Each row is shifted at random along 8 fixed directions that mean nothing.
Known rows, with every step that occurs
lovat -> vimam -> sizok -> sode -> laforo -> viga -> lefibi -> duviv -> naned -> dorit: [-473  -60 -123  132   94 -226  -89  194 -179   -3 -146  -95  -20  354
  -28 -366   98   89  156 -141   22 -131  275  244  322  -72   14 -394
  140  129 -396 -272  364  341 -223  -64  -48 -212  118   26 -142   91
 -173  193  358  159  117  166 -117  173 -236 -232 -280  336 -135 -438
   39 -288   33]
piva -> lovat -> dorit -> relo -> gipo: [  -5  -26  -24 -423  -17  -63  100 -121  281 -145   -3 -436  109 -382
 -210  110   77 -174  -29  246   83  -31 -139  260   44 -723   -2  -78
   28   74  -30   50  -94  126  -13 -283 -533  -99 -271 -218  358 -383
  -28 -345 -158  -22 -362   49   19 -368  186   50  -60  172  265 -444
 -440 -136   95]
naned -> dorit -> relo -> piva -> lovat -> vimam -> lefibi -> gipo -> sizok -> sode -> laforo: [ -28  -57  316  -45   96 -140  216    8  245  433  128  209   91   69
  229   57  158 -101   83   29    8  -42  -81  116 -310 -131  249  155
   16   17   80 -137 -124 -169  -53 -157  -57 -146 -374   35  357 -435
  242  313 -195  213 -247  -55  -55  -34   91  294  -92 -246   14  -95
  157  115 -194]
sode -> lefibi -> gipo -> lovat -> piva: [-131  212 -377  -90 -278 -238  -21  249 -170   71  -79   -3 -346   72
 -127 -391  225 -293 -127   33   43   70   72  251  299  -14 -336 -128
 -390    0   90  162   44  100   19  105 -221  -19   75 -239  213  230
 -476   73  190  -71   74  -44  263 -182 -178 -518  227 -288  120 -242
 -226   13  356]
dorit -> relo -> piva -> lovat -> vimam -> sizok -> sode -> lefibi: [ -49  208  201  230 -109  301  102   75    5  446  128  354  160   20
  147   26  -72   25 -238 -206 -268  105 -295 -139 -309  146   93  290
  -21  -73  -44   85 -459 -400 -331 -295  235   16 -239  -22  116  -58
   85  348   63  -94 -183   10  139  209   26  202  145 -473   12  396
  464  223 -329]
viga -> lefibi -> lovat -> dorit -> relo -> gipo -> sizok: [ -81 -162 -141  316   59   12   70  203 -212  198 -306 -142 -254 -127
   25 -152   43    3  -26 -114 -134  267 -129   43   67   57  -72   22
   79  -56 -194  428 -161 -277 -245 -119  -37 -196  -61 -409 -179 -105
 -317  250  345  -76 -235 -298  160   -3 -154 -329   39 -118 -173 -258
 -174   28  129]
relo -> piva -> lovat -> dorit -> duviv -> naned: [  27  -99 -125 -132 -356 -169 -176  -70   51   50  -58  -88  255  166
 -112   56  288 -335  -70 -139 -235 -314  247   30  -73 -660 -385  -42
  -82 -121 -182   73 -224  -12 -105 -323   66  -84  151  -77  129 -107
  187 -244   12 -145 -299  238   88  -38  -95  220  286 -301  317 -380
   27   95  -18]
lefibi -> gipo -> sizok -> sode -> laforo -> duviv -> naned -> lovat: [-119  156 -132  257 -232   -1 -155   65  -44  115  115  242  -98  335
  -15 -245   89 -185 -144 -281 -170  -42   99 -216   90  273 -255  -32
  215  -23  -39  -94   38  124 -294  188  176  -20   32   23   75  192
 -169  216  193  103 -106  -51  119  134 -158   32  110 -217  -16 -125
  212  -72 -124]
dorit -> duviv -> laforo -> lefibi -> lovat -> piva: [-201  -61 -240  334  -49  -46 -274  -49 -120 -199 -236   65 -161   72
 -253 -102   50    5   16  124  -52   31  282  -97  537   63 -239 -241
  231   44 -134  181  423  348 -159  101    0  -78  263   -8 -312  242
 -287  -71  313  -67  215 -188    8    6 -255 -250  187   97  -19 -289
 -242 -189  163]
viga -> lefibi -> vimam -> gipo -> sizok -> lovat -> dorit: [-421  -23   63  383  171  -30  120  -75  -48  210 -253  -90 -180    3
 -185 -120 -244  143  207   -7  -33  106  -87   26  321  175  108  -92
  404  156 -313   17  181  157 -254   14 -118 -254 -351   -5 -342   -6
 -372  344  420   10 -123   99  -93  134 -113  -78 -390  234 -166 -253
   34 -289 -192]
sizok -> piva -> lovat -> vimam -> gipo: [ -68  -11  327  358  -50 -212  194  -88   51  717 -126  406 -140  215
   76 -108  121 -129  155  -79 -161  -26 -112  -21 -223  332   -3  159
   96   18   26 -116 -206 -198 -150   20  157 -198 -580  153   93 -185
  -86  680  184  128 -204   80   -5   62  -84  -17  -64 -354  -33 -184
  313   20 -340]
gipo -> lovat -> dorit -> duviv -> naned: [  81  110 -335 -248 -121   78 -290 -198  252 -416  186 -304  -55  -30
 -355   42 -155 -208  -54  -27  104  -50   65  -92  282 -418 -236  -45
  302   -4  -73   11  110  324 -135   66 -236  136   60  -38   26   52
  -71 -508  -22 -177 -332  201   43 -200   18  243  -60  160  253 -196
 -152 -145  -15]
naned -> lovat -> dorit -> duviv -> laforo -> viga -> lefibi -> gipo -> sizok -> vimam: [ -41  150  -48  119  -16  290  -97 -235  161   84 -135    0  -38  -52
 -394  194   -2 -122  -95  292 -198  -94  -46   49  355 -479  -57  -21
  -30   14   38   92  300  211 -116 -278 -101   65 -156  151  -93    8
   43   60   20 -125    0  128 -150 -127  154  282  219  106  319  -57
 -154    5 -154]
naned -> dorit -> relo -> piva -> lovat -> vimam -> lefibi: [-135  226   64  -88  -64   12    8   54  129  214  241  120  -61  -57
   16 -112   50 -159 -130   26   46   -3 -185   78  -28  -58  -18  107
  -39   65  163 -105 -244  -26 -103  -35 -234  -32 -242   -8  254   -5
 -110  169  -58   44  -99  115  120  -74  -49   61   36 -188   67    1
  194   19 -101]
naned -> lovat -> vimam -> gipo -> sizok: [ 127  242 -186   57 -279   96   57  102  -97  393 -148   85 -388  176
 -235 -211 -111 -449  -47    9 -181   76 -180  172  134  -91 -314  117
 -468  -18    3  158 -105 -102 -136 -138   20   15 -323   12  112  226
 -235  396  250  -41 -294  382  249  -13  -82 -302  -52 -269  173  162
  112  125 -111]
viga -> lefibi -> vimam -> gipo -> sizok: [-396 -112  -38  540  568  418  -72  385 -165  228 -111  -65 -205 -455
  211 -154 -123  501 -318 -327 -112  503 -546 -218 -160  453  438  223
  505  -19 -119  328 -210 -601 -487 -115   21  -81  -36 -570 -370 -262
 -285  480  253 -154  174 -679  -41   83 -109   46   71  128 -396  -26
   54  -36  -93]
piva -> lovat -> vimam -> gipo -> lefibi -> duviv -> naned -> dorit: [-393   -8  -81 -260  -12 -496   35  265 -171  288  -28 -218  -97  367
  -15 -482   47 -185  335 -219  152 -282   67  484  170 -375  -17 -229
 -254  284 -340 -489   70  241 -161 -122 -339 -420 -227    7  310  118
 -247  386  333  437 -121  586  -16    7 -318 -444 -686  283 -272 -407
  233 -343  -67]
naned -> lovat -> dorit -> duviv -> laforo: [-346 -415   16  357  200  568 -498 -136    7 -191 -245 -118  762 -295
 -124  404   95  357 -251    4 -537 -173   36 -273 -117 -904   73  146
  309  -89 -370  329   42 -303 -519 -757  346 -243  321 -162 -432 -154
  617 -228   41  -80   91  -80 -286  152  -58  609  293  280  -12 -138
   95   -6 -229]
vimam -> lefibi -> duviv -> dorit -> piva: [-356 -171  202  193   45 -171  109  158  -78  137  -70  166  158   95
  112 -129  134    4    9 -150  -38 -115  137 -168  -57  132   16  -36
  259   34 -212  -97  -22  -15 -218   34  123 -331  -47   -8  -92  -22
   11  306  248  236  -83  -84   71  183 -297  -85 -211 -116 -270 -212
  232 -179 -135]
piva -> lovat -> vimam -> sizok: [  79  244 -111 -417 -143 -281  191  133   50  262   51 -194 -451  136
 -183 -179 -127 -478  165  104  214  -59 -139  526  311 -294 -100 -165
 -452  206   27 -174   12  307  123 -151 -514  -25 -309   22  430   -7
 -341  171   34  -10 -193  462  159 -183  -26 -358 -295    8  196  -93
 -115  -39  -10]
sode -> vimam -> lefibi -> duviv -> naned -> lovat -> dorit -> relo: [   0   58 -107  -48 -277 -203   90 -175  126  -66  -22   12 -112  233
 -230 -151    3 -240   66   97  135  -92  245  -46  278   33 -300 -102
  340    5  -94  -76  134  439  -67  343    2  -16 -238   87  135   95
 -166  -84  171  174 -418  186  110  -76  -33 -130 -213 -169  109 -281
  -62 -140  -17]
duviv -> lovat -> dorit -> piva: [-197 -177   66  177 -170  -14  104   47  -34   48 -171  -13  153  -31
  -64   80  -42 -124  -25  -68 -147   14   51 -203   14  -51 -168    0
  273   12 -311  176 -128  -13 -299 -101  132 -278  -53 -112 -145  -23
  -93   80  277    5 -343   20  205  172 -236 -101 -161 -181 -133 -137
  129 -127 -153]
sode -> lefibi -> vimam -> gipo -> sizok -> piva -> lovat -> dorit -> duviv -> laforo -> viga: [  63 -278  -45  501  389  206 -212  -66  104 -181   41  100 -141 -161
   66  181  -58  366  -48  -83   22  326   -1 -439    1  414  239  135
  720  -91   73  270  232 -111 -288  202   97   28  155 -161 -368 -118
  -25   29   14  -83   46 -694 -142  -82  -75  129  137   89 -266 -100
  -59   16   -9]
sode -> laforo -> viga -> lefibi -> duviv -> dorit -> piva -> lovat -> vimam: [  41 -181 -157  -57  -29  316 -291   41 -205   83 -194 -331  195 -201
 -278  130 -520   63   75 -193 -161    5 -355   -7   41 -602   39  264
 -107  162 -401  154 -158 -176 -466 -494  104 -269 -118 -179  -19  212
   76   28  239  135 -182  384   20   -3 -193 -162 -523  251 -420  444
  289  -48 -382]
sode -> lefibi -> duviv -> lovat: [ 114  280 -179  -88 -162   78 -223   61   89  -57  445  238 -147   68
  -52 -127  -19 -199 -326 -204   81  -32  -92 -360  -53  275 -129  268
  177  -32  443 -117  -20   17  -59  422  -11  192   15    5  398  273
  -48   -1 -176  264   27 -211  112 -226   -7  204  167 -225  -78  191
  189   29 -121]
piva -> lovat -> vimam -> gipo -> lefibi: [  81 -291   26  582  326   42 -140 -319   27  383 -331  104 -271   95
 -104   61 -163  232  458  138 -115  142  -40   14  103   -5  144  159
  290   95 -147  185  265 -146 -198  -86   57 -160 -350  112 -417 -125
  -94  393  236   82 -101   23 -311  -52  -84  -22 -165  249 -195 -163
   14  -58 -141]
sode -> laforo -> lefibi -> gipo -> sizok: [   1  299 -205   38   28  248  -91  148   22  -40   86   76 -253  -73
 -130 -213   71 -123 -368   81  -32  128  -75    1  231   33  -52  -30
 -184  -75  267   69  121   -3  -57  -14 -158  197   55  -93   81  163
 -118   85  -14 -100  208 -228   87 -140   16   -5  332  -45  199   75
 -164   74  123]
viga -> lefibi -> vimam -> gipo: [  84  275  -58  -64  -14 -154   16  -52   44  210   28  171 -374  172
 -127 -358   83 -116   72  145  170  -81  -38  214  268  182  -46  -53
 -226   81  279 -280  243  246  177  296 -206  131 -307  193  268  121
 -230  287    7  175  198   75  -64 -228   47 -147  -20   27  125  -86
 -158  -86   35]
lovat -> vimam -> lefibi -> gipo -> sizok: [  72  195 -257  468  166  477 -158   66  -22  -39   48  106 -532 -178
 -152 -168 -318  102 -265  -85  -20  504 -330 -367  224  627  -19  240
  361 -105  145  374   31 -187 -322  327   40  212 -120 -216 -357  218
 -393  225  256 -253  -63 -384  151  -25  -45  -70   82  -84 -123  272
   -8   50  -47]
duviv -> naned -> dorit -> relo: [-582  -70  110    2 -107 -294  222  209 -135   28 -212 -152  271  167
   32 -306  316  -14   28  -39  -16 -199  298  256  248 -237 -121 -492
   57  103 -522 -262   11  331 -257 -252 -118 -412  -37  -38  -21  -26
 -146  138  405  160 -120  196  120  189 -282 -365 -311  146  -78 -572
   19 -345   63]
sode -> naned -> lovat -> vimam: [-447  314 -196 -247  119  221 -173  -32  279 -316  226 -357 -133 -236
 -363  -93 -285  -14 -137  127  186   73 -209  188  469 -281   78 -309
  318  304 -122 -266  273  542 -267  -55 -521   67 -119  -27   98   13
 -377 -192   67 -105   32  184  -52  -87   57   63 -219  638  177 -262
 -202 -418 -105]
sode -> laforo -> viga -> lefibi -> vimam -> sizok -> piva -> lovat -> dorit -> relo -> gipo: [ -37  178  -61   16 -242   48   95  187 -116  115  -22   32  -24 -110
  -14 -273  182 -148 -274  -70 -130  110 -131   46   14   43 -196   28
 -210 -110   25  172 -337 -131 -195  -79  -87  -81 -158 -237  212   85
 -223  133  173  -42 -202 -143  317  -70  -72 -297  141 -372   37  -54
  -57   80   97]
relo -> gipo -> lefibi -> duviv -> dorit -> piva -> lovat: [-236 -293  -46  312  -45 -166   23  259 -239  235 -225  -15  136 -104
  213  -32  410   16 -152 -230 -241   67   46  -63 -135 -117  -91   -6
  164 -101 -186  373 -340 -359 -289 -270   40 -344  193 -472  -53 -208
 -187  146  200  -86  -79 -490  165    0 -297 -168  371 -388 -183 -474
  -45   44  160]
laforo -> viga -> lefibi -> gipo -> sizok -> piva -> lovat -> vimam: [ -16   91  236  113  -22   34   21 -192  222  371   32  182  -95  -59
 -146  209   -9 -223  -45  138  -90  -55 -139  -21   34  -85   -4   55
  103   76  204  -60  -55   40  -55 -133 -106  -24 -315  158   57 -159
   -9  257  -57  -35  -31   33  -39  -75   39  247  175 -104  146  -57
   88   37 -321]
sizok -> sode -> laforo -> lefibi -> duviv -> dorit -> piva: [-306  -94   31 -184  289   14   33  351   81 -224  271 -135  164 -295
  220  -74   30  170 -259 -242  245  123 -157 -176 -137   72  325   42
  449   32  -57  -80 -125  -89 -249   64 -176 -133  112 -370  188 -245
   -4  -70  -59  115  -11 -433   85  -36 -139   90 -200   31 -301 -113
   33 -164  -33]
piva -> lovat -> dorit -> duviv -> naned: [-384 -108  -66  191  -28  189 -278  184 -202   46  -21 -158  385  -36
   29 -112   -1  143 -194 -502 -304  -86  -97 -165 -110 -314  -76   30
  194  -19 -505   27 -420 -276 -595 -451  161 -307  143 -271 -205   77
   35   50  369 -127 -141  147   96  259 -325   92 -116    6 -229  -97
  427 -108 -244]
naned -> lovat -> vimam -> lefibi: [-236  -52  -73  479   87  -88 -102  317 -270  453   27  311 -229  202
  376 -381  289  206  -64 -323  -91  161  -76   -6 -149  510   -5  114
   57  -54   18   90 -259 -375 -252  121  193 -130   47 -261  -61   53
 -278  572  264   10  185 -294   68  156 -295 -234  215 -351 -298 -185
  296  147   60]
laforo -> lefibi -> vimam -> gipo: [ 101  152  200   79  153  -53   12 -156  333  321  210  381 -226   49
   41  -93  132  -43 -107   63   92  -38 -131 -168 -187  375  157  204
  268  -17  475 -292   66  -47  110  364  -31  215 -381  173  290 -246
   77  340 -254  195  117 -242 -189 -213  177  422  211 -143  169 -122
   20   27 -206]
piva -> lovat -> vimam -> lefibi -> gipo -> sizok: [-172  294 -276   23   89  139  -57  188 -113   84  -55 -181 -435 -110
 -252 -325 -127 -101  -78   82   45  166 -232  292  522 -155  -48 -156
 -324  151  -28   33  165  144 -174 -181 -466  -43 -135 -139  -17  236
 -473  242  265 -129  137   97  110 -147 -133 -376 -115  247   17  -24
 -175 -142  107]
sode -> naned -> dorit -> duviv -> laforo -> lefibi -> gipo: [ 499 -117 -281 -248  -31   41 -251 -131  138 -127   76  -81  -15   32
 -120   30 -101   28   -2  -30   90  -78  -38 -126 -105 -330    8  338
   45  -77  228   36  151  -71   26  179   81  183  -12 -161  428   -8
  288 -228 -252  237  -69  -94 -170 -374  175  154   23  -55  -27   88
 -145  130  -11]
sizok -> sode -> laforo -> viga -> lefibi: [ 499    0   80 -325 -117 -260   20   12   25  234  245  273   43  265
  302   39  301 -188   55   33  119 -265  151  218 -338 -147   29  164
 -515  -86  520 -174  -74 -151  458   73   79  176  123  141  529  -44
  402    9 -501  289  221  -21  -83 -195  125  109  343 -364   65  218
   83  404  100]
piva -> lovat -> vimam -> sizok -> sode -> naned -> dorit -> relo -> gipo -> lefibi: [  95   90   93  215 -167  108    6 -300  275  353  -49  256    2  109
 -114  111  236 -287  -70  251 -310  -77   58   47  -82 -365 -209  109
  -23 -117  138  175 -127 -146  -60 -249    5   61 -292  136   10 -235
  115  118  -61  -95 -331   93  -20  -66  140  370  482 -329  465 -244
  -25  186  -82]
dorit -> duviv -> laforo -> lefibi -> gipo -> lovat -> vimam -> sizok -> sode: [ 291   95  -19  -30  -99   87 -105 -180  239  332   13  168  -83  120
  -89  204  123 -275  -53  121 -169 -104  -89  113   -6 -445 -105  174
 -226 -103  174  116  -22 -113   58 -299   19  197 -140   54  198 -324
  252   31 -224 -214 -122  132  -77 -130  212  489  375 -325  460  -22
  -74  307 -162]
sode -> vimam -> sizok -> lovat: [  32   92    5  113   32  174  146  -87  240  160   73  -23 -158 -248
  -62  242 -271   57 -130  -53  -45  239 -381 -242 -129  228  196  295
  562  -11  101  228  -77  -88 -125  111  -74  144 -284 -212  113 -328
 -175   29 -156 -124 -259 -325  -27 -135  284  368  117 -207   91   29
  -68   41 -210]
lovat -> vimam -> sizok -> sode -> naned -> dorit -> duviv -> laforo -> lefibi: [ 279  -16 -247  -43  -67 -118 -192   43   -8  -21   59   96 -157  393
   46 -149  178  -74   51  -67   83  -87  262  147  160 -114 -110  -60
 -143 -105   57  -21  125  109    4   18   86  129  214   -5  222   76
   96  -52   -1    4   24   -8  -25  -70  -77  -79  172 -173  108  -98
  -52  188  122]
lefibi -> vimam -> gipo -> sizok: [  17  -30 -114  493  207  452  -79   40   14  173 -173   62 -280 -266
  -95   48 -230  144 -257 -101 -214  420 -376 -363  -92  340   93  335
  420 -141    7  451  -75 -429 -330   29  210  136 -162 -287 -352 -141
 -144  271  152 -219 -142 -407   16   -8   58  200  181 -118  -35  132
  -14  105 -162]
laforo -> lefibi -> gipo -> lovat -> dorit -> piva: [-184   17  -98 -265 -174 -138  108  388 -213  195  -27 -169   56 -104
   70 -244  -14 -183  -89 -239   -1   -7 -222  160  -73 -265  -87  104
 -375   85 -192   35 -408 -220 -213 -222 -146 -326  -66 -360  320   98
 -191  206  209  141 -210  193  320   39 -288 -402 -323 -244 -256   51
  204  -40    2]
dorit -> piva -> lovat -> vimam -> lefibi -> duviv -> laforo: [-141  -64 -146  -96  220   16 -361  288  -75  -65  242   -1   48 -136
  179 -166  265   94 -194 -142   96  -56  -57   54    4 -257   94   86
 -137   12  184  -48  -33 -145 -116 -108 -208  -93  276 -249  183   10
  104   27 -124  128  340 -261  -21 -177 -182   45  139   62 -219  -98
   33   43  104]
lefibi -> gipo -> lovat -> dorit: [-311  -84  134  227   67  119  -44   13  158  265   74  122  199 -231
   95   72   95   -3 -353 -197 -242   40 -220 -376 -472   46   55  375
  469 -107  142  156 -375 -510 -221   28  172  -83 -175 -292  -21 -307
  149  178  -84   27 -159 -262  -44   35   38  599  274 -311    2 -205
  251   85 -249]

Rows
[ 204 -202   49 -171  149 -315 -226 -137   61  187    5   10  -78  229
  -71   27   66 -163  426  149   90 -350  189  313   88 -569   48  -47
 -442  218  129 -353  415  189  171 -198 -256 -179  -65  321  191   35
  283  187 -176  440  203  348 -298 -256 -100  -79 -274  419 -129 -110
   40  -32  -59]
piva -> lovat -> vimam -> gipo -> lefibi -> duviv -> laforo -> viga
[ 284   78 -207  328  -45  -46  -70   16  -51  174   56  127 -718  228
  -65 -228 -221 -105  161 -179  178  328 -114 -137  327  729 -159  118
  200  -27  106  155   30   90 -175  516   10   55 -249  -54  -70  232
 -504  345  341  -69 -225 -162  205  -55 -174 -371 -232 -209 -271   83
   44   66  -98]
duviv -> laforo -> lefibi -> gipo -> sizok -> lovat -> vimam
[  86   66 -138 -212   27 -244   18   95   89  134  219  -80 -352  190
  -43 -274 -198 -202   99 -204  319   -9 -113   23   70  180   51  142
  184  107  113 -229   18  118  -34  372 -191  -42 -300  -74  399   22
 -196  165   35  319 -240  101   24 -185  -85  -24 -471  -35 -200  -41
  115  -80 -172]
viga -> lefibi -> vimam -> gipo -> sizok -> sode -> laforo -> duviv -> lovat -> dorit
[-190 -169    2   15  -71 -154  106  -20   93  100 -286 -153   85 -274
  -85   75  182  -48    5  130 -103   50  -15   58  -21 -335  -64   23
  144  -18 -178  315  -61  -53  -72 -175 -143 -162 -134 -293   34 -398
  -63  -62   12  -62 -299 -185   36 -154   64   41  134 -153  142 -460
 -315  -12  139]
sizok -> vimam -> lefibi -> gipo -> lovat -> dorit -> relo -> piva
[-309   -7 -119  114 -100   59  -41   91 -115  100 -240 -219  145 -227
 -137  -31   -3   11  -70 -101 -221   86 -161   81  153 -380  -55  -65
  108   83 -415  231 -164  -28 -408 -429 -180 -252  -58 -302  -29 -114
 -271   -7  240 -111 -223  -40  118  -22 -115 -133    2   -4  -32 -228
  -74 -159   11]
sizok -> sode -> vimam -> gipo -> lefibi -> duviv -> naned -> dorit -> relo -> piva -> lovat
[ -46  -64 -147  331  -20   10 -232  -41  -43  -70   20   64  -60  215
  -40 -160   59   65  -16 -264  -81   -3  195 -233  152  169 -149  -54
  398  -96 -151   41   66   74 -301  133  143  -57  111  -43 -224  137
  -95   25  263  -67 -110 -153   21   69 -204   28   41  -63 -104 -225
  105  -58  -46]
sode -> laforo -> viga -> lefibi -> gipo -> sizok -> lovat -> dorit -> duviv -> naned
[ -18  151 -262 -106   69 -192 -281    1  107  -59  151  -81 -288  260
 -149 -350    4  -96   72 -128  217 -121  136  131  367  -43  -33 -224
  146  115    6 -365  346  417  -56  156 -279   82   19   74  186   36
 -167  -34   30  118  133   36 -131 -199  -82   78 -108  306   72 -295
 -129 -197   -7]
viga -> lefibi -> lovat -> vimam -> gipo -> sizok -> sode -> laforo -> duviv -> naned
[-320   22   22   28 -288  194   74  105   39  175 -240  -72  333 -301
 -121   61   61 -171 -346  -58 -400   36 -194  -74 -203 -427 -190  122
   12  -81 -323  341 -385 -274 -333 -444  119 -109 -123 -326   34 -286
   48   -2  105 -173 -406   29  220  109   58  203  220 -335  264 -144
    2   54 -113]
lefibi -> vimam -> gipo -> sizok -> sode -> naned -> lovat -> dorit -> relo -> piva
[-152  190 -297   73   60  -56 -281  130 -165  133  -26  163 -222   22
  -59 -342  354   13 -207   43  -26  -23   20  177  216  -81  -89   15
 -266  -82  271   75   93  -67   48    3 -137   80  147 -127   85  145
 -191  131   23   -5  376 -185  -41 -219  -70  -80  449 -164  144 -220
 -155   94  286]
sizok -> piva -> lovat -> vimam -> gipo -> lefibi -> duviv
[ 207  243 -198   41 -269  158 -159 -152   62   16  -38  128 -102  205
 -349 -146 -123 -203  -77   94 -111  -62   41  -60  347 -154 -241    7
 -114   -8   34  -61  253  262 -167    5   36  132 -166  149  165  274
  -31   22   99   23  -43  185   37 -118   12  -19   28  -80  185  148
  -44  -29 -128]
duviv -> naned -> dorit -> piva -> lovat -> vimam -> sizok -> sode -> laforo -> lefibi -> gipo
[-159  175 -170  163   32  -14   39   98   33  106 -116   31 -430    5
 -206 -220  167 -262 -172  156   25  126   36  144  396   48 -143 -204
   65  -22  106  140  179  166  -69   18 -251   48  -98  -83  -56  -22
 -378  188  178 -166    1 -188  113 -149  -95 -157  270  -66  264 -376
 -294  -60  127]
viga -> lefibi -> duviv -> dorit -> piva -> lovat -> vimam -> gipo -> sizok
[-197   97   36 -247 -317   73  126   25  153   32 -106 -161  233 -236
 -220  109 -159 -292 -154   41 -177  -24 -183    8  -59 -457 -153   63
   17   56 -276  145 -213   40 -199 -292  -86  -83 -216 -150  204 -218
   14 -136   12  -21 -500  236  211   30  111  131  -93 -149  230  -41
  -31  -75 -157]
lefibi -> lovat -> vimam -> sizok -> sode -> naned -> dorit -> relo -> piva
[-240   37  -77  -24  -79  216  144   43  169 -110 -115 -168   98 -199
 -183  100 -165  -56 -187   68  -84  182 -137  -55   58 -214   -6  -37
  368   -3 -309  203  -47   58 -327 -179  -21  -19 -104 -216  -45 -219
 -157 -118  140 -206 -411   -6  154   88   46   62  -51  -67  200 -144
  -97 -147  -87]
lovat -> vimam -> gipo -> sizok -> sode -> naned -> dorit -> piva
[  38  104 -352  230 -335 -183  166  268 -279  190 -275   95 -388   89
  -46 -292  257 -216 -132  -66  -99  279   55   35  208  271 -399   34
 -203 -237  -13  528 -116 -117  -72  133   46   -9   24 -370    3  125
 -493  174  334 -228 -251 -272  397 -109 -142 -542  300 -674   95 -214
 -240  196  345]
vimam -> lefibi -> duviv -> lovat -> dorit -> relo -> gipo -> sizok -> piva
[ -52  -34 -132 -144  196  361 -408 -174    3 -110 -188 -235  285 -266
 -399  196 -400  223   22  105 -140 -114 -217   63  177 -806  246  158
  -20  147 -231   21  282   65 -220 -555  -43  -24  -14   15   36    6
  342 -211  -77  174  101  264 -310 -136  143  290 -224  487  -15  294
  -43  -93 -220]
dorit -> relo -> piva -> lovat -> vimam -> sizok -> sode -> laforo -> lefibi -> duviv
[-856    9   84  310  169   80  -17  267   22  176 -152  -14  193 -351
   -1 -126  408  128 -490   -7 -270   14  -78    1   71 -171   91 -207
  373    0 -168  136  -94 -103 -360 -428 -215 -236   71 -377 -172 -375
 -206  193  186 -205  259 -451   -6   47 -130  223  505  -43  178 -673
 -150 -162   21]
laforo -> duviv -> dorit -> relo -> gipo -> lefibi -> vimam -> sizok -> lovat -> piva
[-128  -56  101  314  356  322    4 -317  263   36 -117 -146 -114 -338
 -271  185 -392  207  192  240  -42  257 -285  -73  193 -151  273  116
  539  173 -186  186  173   37 -343 -173 -315 -141 -472   11 -323 -210
 -184  105  166    2 -336  -32 -178  -95   79  120 -300  414  -89  -76
 -118 -254 -201]
sode -> vimam -> sizok -> piva -> lovat -> dorit -> relo -> gipo -> lefibi
[ -12  210 -193  -67 -134 -159 -130   21  -10  235   48  190 -240  219
  -90 -249  203 -227  -64   13  -14 -113   41  184  103 -131 -170   47
 -206  -53  192  -29   11   36   59   63  -76   81  -49    5  268   54
 -117  147    3   51  -21   78   28 -129   12   21  249 -319  244 -184
  -19  116   97]
relo -> gipo -> sizok -> sode -> naned -> dorit -> piva -> lovat -> vimam -> lefibi -> duviv
[-360  -57  105   73  194  256   82  102   78  229 -156 -232  203 -306
  -12  252 -129  122  -98  -20 -203  134 -378  161  -10 -493  258  -18
  175   99 -413  168 -170 -183 -356 -692 -150 -144 -122 -278 -128 -512
  -19   72   73 -340 -139   68  -48  142   70  299  -41   99  119 -124
   -3  -55 -248]
naned -> dorit -> piva -> lovat -> vimam -> sizok -> sode
[-410  108  306  476  244  150   64   84   94  404   71  298  -81   74
  157 -148   54  138 -129 -231 -131   76 -159 -124   27  481  264  -74
  400   73 -163 -177 -137  -69 -447  -76   37 -176 -258   37 -121 -182
 -158  594  312  -44   15 -289  -41  299 -134  195  -10  -76 -127 -121
  296  -91 -340]
relo -> piva -> lovat -> dorit -> duviv -> laforo -> lefibi -> gipo -> sizok -> sode -> vimam
[-686 -256  257  -14  148  278   67  189  133  133 -221 -368  653 -609
    2  293 -123  198 -245 -150 -357   34 -410  -56 -385 -725  303   91
  425  146 -619  183 -355 -346 -569 -819  -71 -379 -147 -463  -31 -661
  221    2   48  -24 -339  -45  -35  162   55  414 -143  233  -62 -276
   91 -208 -341]
duviv -> lovat -> vimam -> sizok -> sode -> naned -> dorit -> relo -> piva
[-225  198 -222  144 -204  275 -200  137  -82  146 -127   59   84 -153
 -220 -212  194 -125 -495  -58 -319   25 -174  -65   50 -237 -251   86
  -87 -131   -9  198 -219 -211 -339 -275   87   31  -63 -240   54   77
 -108   88  152 -211   54  -49  150  -94  -80   62  421 -269  265 -127
    0   51  -58]
lefibi -> duviv -> dorit -> piva -> lovat -> vimam -> gipo
[-517 -183  207  430  -88  249  -30   58  -64  215 -355  120  543 -258
  -18  157  170  110 -323  -94 -558  -21  -31 -266 -249 -286  -50   91
  293 -109 -418  372 -267 -361 -445 -566  336 -250   28 -227 -292 -306
  235  116  196 -111 -178 -193   43  269  -50  343  342 -246   86 -212
  132   28 -184]
vimam -> sizok -> sode -> lefibi -> duviv -> lovat -> dorit -> relo -> piva
